Below are the code and all the weights of a small trained network. Each question names an input and a class and asks about switching units off, where a switched-off unit gives its printed mean instead of its output.

import numpy as np


def w(rows, s, z=0):
    codes = np.array(rows[::2]) - 128.0
    scale = np.full(codes.shape[1], s)
    scale[-1] = z or s
    return codes * scale


def f(y):
    return np.maximum(y, 0)


def log_softmax(a):
    a = a - a.max(-1, keepdims=True)
    return a - np.log(np.exp(a).sum(-1, keepdims=True))


def net(x, mask):
    res = np.array(x, float).reshape(1, 8) / 4 @ E
    y = f(res @ A[0][:, :-1].T + A[0][:, -1])
    res = res + np.where(mask, y, B[0][:, -1]) @ B[0][:, :-1]
    return log_softmax(res[-1] @ U[:, :-1].T + U[:, -1])


A, B = {}, {}
E = w([
[123,126,130,119,122,141,118,132,128,134,134],'x0',
[125,130,143,120,129,143,134,146,118,144,124],'x1',
[141,123,115,112,128,129,127,123,124,120,148],'x2',
[143,93,93,128,247,182,79,130,117,63,88],'x3',
[122,130,135,143,121,134,126,133,134,133,114],'x4',
[203,197,170,140,105,124,54,49,53,140,100],'x5',
[139,125,123,123,128,134,139,130,125,138,126],'x6',
[205,130,113,128,115,43,55,206,163,192,129],'x7',
],0.011)
A[0] = w([
[174,109,106,142,240,173,37,153,127,97,88,12],'n0',
[85,103,112,170,164,159,154,154,125,78,156,156],'n1',
[176,196,162,127,128,140,70,35,42,131,82,136],'n2',
[177,129,109,103,180,49,39,244,196,171,103,160],'n3',
[208,180,179,101,44,24,30,112,78,195,123,100],'n4',
[97,109,130,120,164,161,131,119,134,118,120,128],'n5',
[113,106,155,82,139,146,104,133,125,105,151,128],'n6',
[145,116,114,133,229,142,41,139,110,114,100,198],'n7',
[183,166,147,144,135,167,80,36,43,135,86,2],'n8',
[81,113,112,109,113,103,167,174,184,124,143,151],'n9',
[104,119,97,113,119,163,145,125,122,148,125,105],'n10',
[92,170,153,105,109,146,187,64,92,110,123,51],'n11',
[164,110,114,128,151,122,94,191,169,136,122,29],'n12',
[182,117,107,127,168,67,72,220,174,156,115,18],'n13',
[67,151,135,114,1,85,235,99,143,142,185,95],'n14',
[97,107,111,121,110,73,179,214,207,118,166,34],'n15',
[73,84,131,89,234,193,164,94,167,86,109,137],'n16',
[86,92,103,149,153,111,160,175,130,121,164,170],'n17',
[98,168,160,132,95,185,194,43,90,83,119,156],'n18',
[113,124,117,142,110,151,135,111,124,164,119,130],'n19',
],0.0093,0.0096)
B[0] = w([
[116,54,168,152,91,121,120,109,53,137,193,190],'n0',
[159,198,107,83,127,122,119,135,131,146,115,191],'n1',
[123,32,146,139,109,123,135,130,99,148,168,229],'n2',
[125,47,152,149,108,141,129,94,79,124,169,252],'n3',
[148,253,62,171,105,121,127,134,111,136,96,247],'n4',
[132,173,109,117,122,121,141,109,142,136,132,164],'n5',
[131,135,155,180,124,125,147,132,138,132,86,144],'n6',
[109,119,134,103,142,122,152,151,194,123,91,226],'n7',
[100,88,156,67,182,152,139,129,190,88,130,187],'n8',
[141,74,146,111,154,143,131,130,105,120,134,191],'n9',
[116,140,144,150,148,88,130,132,137,124,109,142],'n10',
[160,87,101,164,113,108,121,133,96,141,144,164],'n11',
[107,138,154,95,151,143,144,134,169,115,105,153],'n12',
[98,110,154,62,173,149,139,145,172,113,122,185],'n13',
[113,40,160,97,173,151,123,123,146,107,136,209],'n14',
[125,76,155,174,97,108,111,103,80,129,143,182],'n15',
[147,232,85,144,115,121,120,142,154,140,98,225],'n16',
[118,125,133,120,137,132,120,121,169,118,115,190],'n17',
[107,30,177,123,133,125,116,148,128,127,139,216],'n18',
[145,126,100,100,132,112,112,105,129,85,173,140],'n19',
],0.015,0.016)
U = w([
[113,105,139,59,186,153,145,143,188,89,114,199],'0',
[140,90,138,164,75,114,110,97,40,130,189,191],'1',
[173,246,59,145,102,107,122,137,138,135,75,2],'2',
],0.013,0.00041)

Each question gives the input, the list of numbers given to net, and the class t.
The units are the neurons (one row each of A and B). Each row of codes is followed by its name. A weight is (code - 128) times the scale printed after its matrix; where a second scale follows, it is the last column's (A, B and U).
mask holds one flag per neuron, in row order. A switched-off neuron (its flag False) gives its mean, the last column of its row in B, instead of its output. The means were averaged over made-up inputs and are rounded, as every weight is.
A unit's drop is (log p(t) with every unit on - log p(t) with that unit switched off) / (log p(t) with every unit on - log p(t) with every unit switched off).
The circuit of an input: a set's keep is (log p(t) with only the set's units on - log p(t) with every unit switched off) / (log p(t) with every unit on - log p(t) with every unit switched off). Starting from the 12 units with the biggest drops (on a tie, the unit counted first), units are removed one at a time, each time the one whose removal leaves the highest keep (on an exact tie, the one counted first), for as long as the keep stays at least 0.8.
units of the circuit, in order: the units of the circuit, biggest drop first
unit that matters most: the unit with the biggest drop
k most important neurons: the k neurons with the biggest drops, biggest first
drop when u is switched off: that unit's drop, to one decimal
input [0,8,-1,6,-6,-5,1,-6], class 2: units of the circuit, in order -> (n16)
input [8,8,4,-5,1,0,-6,-7], class 0: 3 most important neurons -> (n14; n3; n0)
input [-4,-4,5,7,2,1,-7,5], class 1: 2 most important neurons -> (n0; n3)
input [8,-3,1,4,0,7,0,-1], class 0: 2 most important neurons -> (n8; n7)
input [6,4,-5,-3,-4,-8,2,6], class 1: 4 most important neurons -> (n15; n3; n7; n8)
input [3,-4,3,0,-7,-4,4,8], class 1: 3 most important neurons -> (n3; n15; n8)
input [-6,-1,-2,5,2,8,5,-4], class 0: 3 most important neurons -> (n8; n7; n3)
input [3,-6,8,-4,-1,-2,-3,-4], class 0: 3 most important neurons -> (n3; n14; n0)
input [-5,-8,-8,3,5,5,5,-5], class 0: 2 most important neurons -> (n8; n3)
input [-4,-3,-7,-5,4,-6,1,6], class 1: 2 most important neurons -> (n15; n3)
input [4,-3,0,-8,-8,-3,8,-5], class 0: 3 most important neurons -> (n14; n3; n0)
input [2,8,-6,-3,8,-4,8,4], class 1: 3 most important neurons -> (n15; n7; n3)
input [1,-6,1,0,6,-4,2,1], class 1: 4 most important neurons -> (n7; n8; n13; n4)
input [2,-6,-8,-2,8,-6,-1,2], class 1: unit that matters most -> n15
input [0,3,-4,-1,4,1,-6,4], class 2: drop when n0 is switched off -> 0.4
input [6,6,-4,3,-2,7,-6,-6], class 0: drop when n3 is switched off -> 0.4
input [-6,3,-4,-5,-1,8,-2,5], class 2: drop when n14 is switched off -> 0.0
